Below are the code and all the weights of a small trained network. Each question names an input and a target symbol and asks about switching units off, where a switched-off unit gives its printed mean instead of its output.

import numpy as np


def w(rows, s, z=0):
    codes = np.array(rows[::2]) - 128.0
    scale = np.full(codes.shape[1], s)
    scale[-1] = z or s
    return codes * scale


def f(y):
    return y / 2 * (1 + np.tanh(0.7978845608 * (y + 0.044715 * y**3)))


def softmax(a):
    e = np.exp(a - a.max(-1, keepdims=True))
    return e / e.sum(-1, keepdims=True)


def log_softmax(a):
    a = a - a.max(-1, keepdims=True)
    return a - np.log(np.exp(a).sum(-1, keepdims=True))


def net(x, mask):
    ids = ['ΔΘΠΨΩαβηστ'.index(c) for c in x.split()]
    T = len(ids)
    res = E[ids] + P[:T]
    u = 0
    for l in range(2):
        r = res
        for j in range(2):
            rows = slice(4 * j, 4 * j + 4)
            q, k, v = (r @ M[l][rows].T for M in (Q, K, V))
            z = softmax(np.where(np.tri(T) > 0, q @ k.T / 4**0.5, -1e9)) @ v
            o = O[l][rows]
            res = res + np.where(mask[u + j], z, o[:, -1]) @ o[:, :-1]
        u += 2
        y = f(res @ A[l][:, :-1].T + A[l][:, -1])
        res = res + np.where(mask[u : u + 12], y, B[l][:, -1]) @ B[l][:, :-1]
        u += 12
    return log_softmax(res[-1] @ U[:, :-1].T + U[:, -1])


Q, K, V, O, A, B = {}, {}, {}, {}, {}, {}
E = w([
[111,89,178,244,120,105,232],'Δ',
[96,95,183,238,163,121,177],'Θ',
[107,40,184,182,188,124,84],'Π',
[80,125,195,146,199,174,22],'Ψ',
[96,72,183,223,169,109,140],'Ω',
[38,209,225,207,76,142,178],'α',
[180,202,108,114,26,231,232],'β',
[170,82,123,15,107,242,101],'η',
[46,121,76,62,89,32,148],'σ',
[173,128,44,209,4,102,27],'τ',
],0.012)
P = w([
[254,163,224,76,163,61,185],'0',
[219,145,221,92,156,73,152],'1',
[191,135,211,104,156,84,137],'2',
[169,128,195,113,151,97,120],'3',
[146,120,181,121,147,110,114],'4',
[129,110,166,130,136,125,107],'5',
[111,107,149,142,136,134,103],'6',
[93,98,135,144,127,144,99],'7',
[77,91,117,150,119,157,98],'8',
[61,89,104,157,110,167,94],'9',
[47,79,89,159,102,178,95],'10',
[31,71,73,163,92,190,94],'11',
[18,69,61,165,84,198,93],'12',
[7,55,45,166,76,214,89],'13',
],0.012)
Q[0] = w([
[80,227,113,129,171,154,171],'0.h1',
[86,213,121,143,78,75,55],'0.h1',
[101,197,101,107,188,187,43],'0.h1',
[129,213,158,53,74,168,120],'0.h1',
[182,167,19,16,124,108,116],'0.h2',
[63,84,213,92,64,88,138],'0.h2',
[87,121,174,87,168,185,181],'0.h2',
[189,129,1,96,165,53,136],'0.h2',
],0.0096)
K[0] = w([
[53,222,167,118,129,186,153],'0.h1',
[47,245,136,115,79,62,53],'0.h1',
[110,212,155,54,165,182,29],'0.h1',
[164,255,135,73,49,165,94],'0.h1',
[228,170,178,104,225,51,107],'0.h2',
[48,119,47,29,115,120,112],'0.h2',
[99,84,152,56,121,201,197],'0.h2',
[202,173,198,147,163,42,138],'0.h2',
],0.0083)
V[0] = w([
[209,126,132,145,140,231,125],'0.h1',
[95,116,103,98,141,144,177],'0.h1',
[147,186,84,177,55,129,222],'0.h1',
[116,44,29,50,51,141,111],'0.h1',
[103,88,107,123,141,85,153],'0.h2',
[154,106,102,47,107,64,82],'0.h2',
[255,79,22,131,172,177,99],'0.h2',
[106,15,146,148,158,122,126],'0.h2',
],0.0062)
O[0] = w([
[72,108,168,139,93,36,143,91],'0.h1',
[124,90,126,169,127,148,136,101],'0.h1',
[126,27,149,88,191,115,49,110],'0.h1',
[142,106,132,251,190,113,171,23],'0.h1',
[140,181,114,82,161,133,100,133],'0.h2',
[77,186,176,103,145,205,187,162],'0.h2',
[94,1,180,90,66,110,178,1],'0.h2',
[152,114,72,84,135,159,180,134],'0.h2',
],0.0068,0.0041)
A[0] = w([
[91,141,129,111,106,15,162,52],'0.n1',
[109,146,140,108,111,186,87,124],'0.n2',
[253,129,84,91,122,204,88,50],'0.n3',
[77,153,131,84,215,125,147,46],'0.n4',
[139,197,147,210,68,106,237,92],'0.n5',
[142,86,169,141,113,127,132,255],'0.n6',
[120,155,106,189,135,81,182,187],'0.n7',
[164,100,203,157,225,196,102,63],'0.n8',
[211,184,128,139,51,139,177,92],'0.n9',
[105,138,173,138,207,191,157,59],'0.n10',
[179,114,100,120,177,115,171,50],'0.n11',
[70,110,233,217,195,112,127,97],'0.n12',
],0.011,0.0065)
B[0] = w([
[181,126,74,30,107,120,85,136],'0.n1',
[159,108,100,192,170,171,181,253],'0.n2',
[202,54,77,63,180,143,98,140],'0.n3',
[122,163,113,129,60,127,166,151],'0.n4',
[184,30,94,88,217,142,86,148],'0.n5',
[124,239,113,129,107,201,118,251],'0.n6',
[135,146,111,95,176,155,63,165],'0.n7',
[162,115,107,87,189,145,56,142],'0.n8',
[183,136,87,70,172,169,42,167],'0.n9',
[179,102,81,45,54,51,202,137],'0.n10',
[112,2,144,134,99,69,156,104],'0.n11',
[192,81,87,60,144,195,87,199],'0.n12',
],0.0088,0.0044)
Q[1] = w([
[128,180,101,173,184,190,114],'1.h1',
[118,156,135,178,146,180,198],'1.h1',
[123,130,78,113,118,80,110],'1.h1',
[109,96,126,68,105,81,116],'1.h1',
[171,37,180,205,117,97,118],'1.h2',
[124,220,92,98,91,210,69],'1.h2',
[136,121,155,155,117,151,124],'1.h2',
[175,60,209,121,208,22,253],'1.h2',
],0.018)
K[1] = w([
[42,59,88,148,137,136,184],'1.h1',
[55,91,45,169,146,108,99],'1.h1',
[123,147,190,121,135,108,130],'1.h1',
[154,178,185,105,139,127,106],'1.h1',
[148,152,247,64,198,105,152],'1.h2',
[62,103,29,141,92,133,109],'1.h2',
[100,113,120,107,156,108,147],'1.h2',
[220,169,226,89,134,105,129],'1.h2',
],0.015)
V[1] = w([
[112,132,155,120,158,137,135],'1.h1',
[81,129,64,140,124,99,136],'1.h1',
[143,91,172,83,185,159,77],'1.h1',
[159,179,87,194,118,74,59],'1.h1',
[137,134,160,88,216,138,220],'1.h2',
[115,176,31,123,97,2,151],'1.h2',
[128,91,105,74,74,114,152],'1.h2',
[174,69,78,217,39,142,101],'1.h2',
],0.0067)
O[1] = w([
[155,123,135,131,125,128,150,140],'1.h1',
[73,161,242,93,164,80,76,99],'1.h1',
[212,105,45,184,133,142,155,165],'1.h1',
[62,208,32,68,83,26,103,140],'1.h1',
[42,86,85,142,80,170,95,1],'1.h2',
[70,129,170,34,253,159,235,152],'1.h2',
[123,66,142,87,98,193,147,91],'1.h2',
[231,229,222,51,58,85,129,96],'1.h2',
],0.0058,0.0035)
A[1] = w([
[137,116,115,234,174,48,95,158],'1.n1',
[99,108,177,93,209,140,192,59],'1.n2',
[104,192,147,196,95,178,217,68],'1.n3',
[207,106,165,150,46,49,32,16],'1.n4',
[117,220,58,101,117,25,161,140],'1.n5',
[237,60,75,79,208,129,93,87],'1.n6',
[69,2,148,149,138,180,141,41],'1.n7',
[112,106,112,113,229,73,119,89],'1.n8',
[39,165,206,164,135,47,149,59],'1.n9',
[189,127,222,74,137,31,136,2],'1.n10',
[144,108,77,88,77,72,217,90],'1.n11',
[167,66,68,40,85,64,220,4],'1.n12',
],0.0086,0.0082)
B[1] = w([
[81,188,88,77,123,104,39,156],'1.n1',
[148,151,79,193,82,93,58,186],'1.n2',
[63,62,177,211,209,2,108,155],'1.n3',
[101,99,142,53,186,170,212,186],'1.n4',
[134,114,189,214,160,141,133,254],'1.n5',
[70,20,203,85,100,26,90,252],'1.n6',
[145,201,72,70,157,60,142,147],'1.n7',
[138,64,148,111,82,240,45,154],'1.n8',
[152,25,181,15,111,108,66,155],'1.n9',
[109,97,77,166,65,186,98,142],'1.n10',
[181,145,128,106,180,190,109,137],'1.n11',
[127,21,177,77,137,86,17,140],'1.n12',
],0.0075,0.0058)
U = w([
[216,119,60,53,165,129,63,201],'Δ',
[149,211,52,187,131,175,215,236],'Θ',
[2,160,188,163,43,57,145,253],'Π',
[122,175,78,140,133,37,64,14],'Ψ',
[129,122,113,136,133,71,138,12],'Ω',
[33,101,115,93,230,148,181,191],'α',
[137,57,166,234,76,145,116,37],'β',
[120,113,120,143,128,60,140,11],'η',
[188,179,226,97,166,76,177,121],'σ',
[122,130,103,133,114,75,139,23],'τ',
],0.0065,0.0048)

Each question gives the input, a string of symbols that net reads in full, and the target symbol t.
The units are the heads (4 rows each of Q, K, V and O) and the neurons (one row each of A and B). Each row of codes is followed by its name. A weight is (code - 128) times the scale printed after its matrix; where a second scale follows, it is the last column's (O, A, B and U).
mask holds one flag per unit, layer by layer, with each layer's heads first. A switched-off unit (its flag False) gives its mean, the last column of its rows in O or B, instead of its output. The means were averaged over made-up inputs and are rounded, as every weight is.
A unit's drop is (log p(t) with every unit on - log p(t) with that unit switched off) / (log p(t) with every unit on - log p(t) with every unit switched off).
The circuit of an input: a set's keep is (log p(t) with only the set's units on - log p(t) with every unit switched off) / (log p(t) with every unit on - log p(t) with every unit switched off). Starting from the 12 units with the biggest drops (on a tie, the unit counted first), units are removed one at a time, each time the one whose removal leaves the highest keep (on an exact tie, the one counted first), for as long as the keep stays at least 0.8.
units of the circuit, in order: the units of the circuit, biggest drop first
unit that matters most: the unit with the biggest drop
k most important neurons: the k neurons with the biggest drops, biggest first
heads that matter: for each layer, one digit per head in row order, 1 if its drop is at least 0.15 and else 0, layers parted by /
input Θ σ σ β Δ σ β σ σ Ψ τ α, target Δ: 2 most important neurons => (0.n5, 0.n12)
input σ σ α Δ Θ τ α σ η η Ψ, target β: units of the circuit, in order => (1.h2, 0.h2)
input α Θ σ α Ψ Ψ β α α σ, target Θ: 2 most important neurons => (0.n6, 1.n6)
input η β σ σ τ Θ σ, target σ: heads that matter => 01 / 01
input Π α α Ω Π τ α Ψ, target σ: units of the circuit, in order => (1.h2)
input β α τ σ α α σ α α Π, target Ψ: units of the circuit, in order => (0.h2, 1.h2, 1.n1)
input Ω η σ σ τ σ τ β Π, target σ: 2 most important neurons => (0.n6, 0.n12)
input Ψ η Ψ, target β: units of the circuit, in order => (0.h2, 1.h2)
input Ψ Θ α σ, target α: heads that matter => 11 / 01
input σ η α Θ η Π α α τ τ, target Θ: heads that matter => 10 / 01
input Ψ η η Π Δ α σ σ Ψ η η, target Π: heads that matter => 11 / 00
input τ σ Θ σ σ β σ, target Π: heads that matter => 11 / 10
input σ Δ β Ψ τ σ Ψ, target σ: units of the circuit, in order => (0.h2, 1.h2)
input Ψ β β σ σ Ω η σ σ τ Ω τ α σ, target σ: unit that matters most => 1.h2
input σ Ψ Π η Ψ σ σ α Π σ η, target Θ: 2 most important neurons => (1.n6, 0.n3)
input σ η α η Θ, target Δ: 2 most important neurons => (0.n12, 1.n5)
input α Ψ α α Θ α Δ, target Ψ: 2 most important neurons => (1.n1, 0.n7)
input Θ Ψ η, target β: units of the circuit, in order => (1.h2, 1.h1, 1.n6)
input β α σ σ σ Δ, target Δ: heads that matter => 00 / 00
input τ Ψ η, target σ: unit that matters most => 0.h1
input α Ψ σ α τ η Π, target σ: units of the circuit, in order => (0.n6, 1.h2)
input Δ α τ η σ η, target α: 2 most important neurons => (1.n3, 0.n6)
input τ σ Ψ σ Δ σ Ψ α Ψ, target Ψ: 2 most important neurons => (1.n1, 0.n2)
input Ω Ω β β Ω σ η σ σ α β Ω, target Δ: heads that matter => 01 / 01
input β α Π α α σ τ σ Ω σ σ β Ω Θ, target Δ: units of the circuit, in order => (0.n12, 1.h2, 1.n5)
input σ η τ τ σ Ω σ η Π α, target β: units of the circuit, in order => (1.h2, 0.h2, 1.h1)
input σ Ψ β, target α: 3 most important neurons => (0.n4, 0.n11, 1.n6)
input σ Π α σ σ τ α σ α β, target Δ: unit that matters most => 0.n3
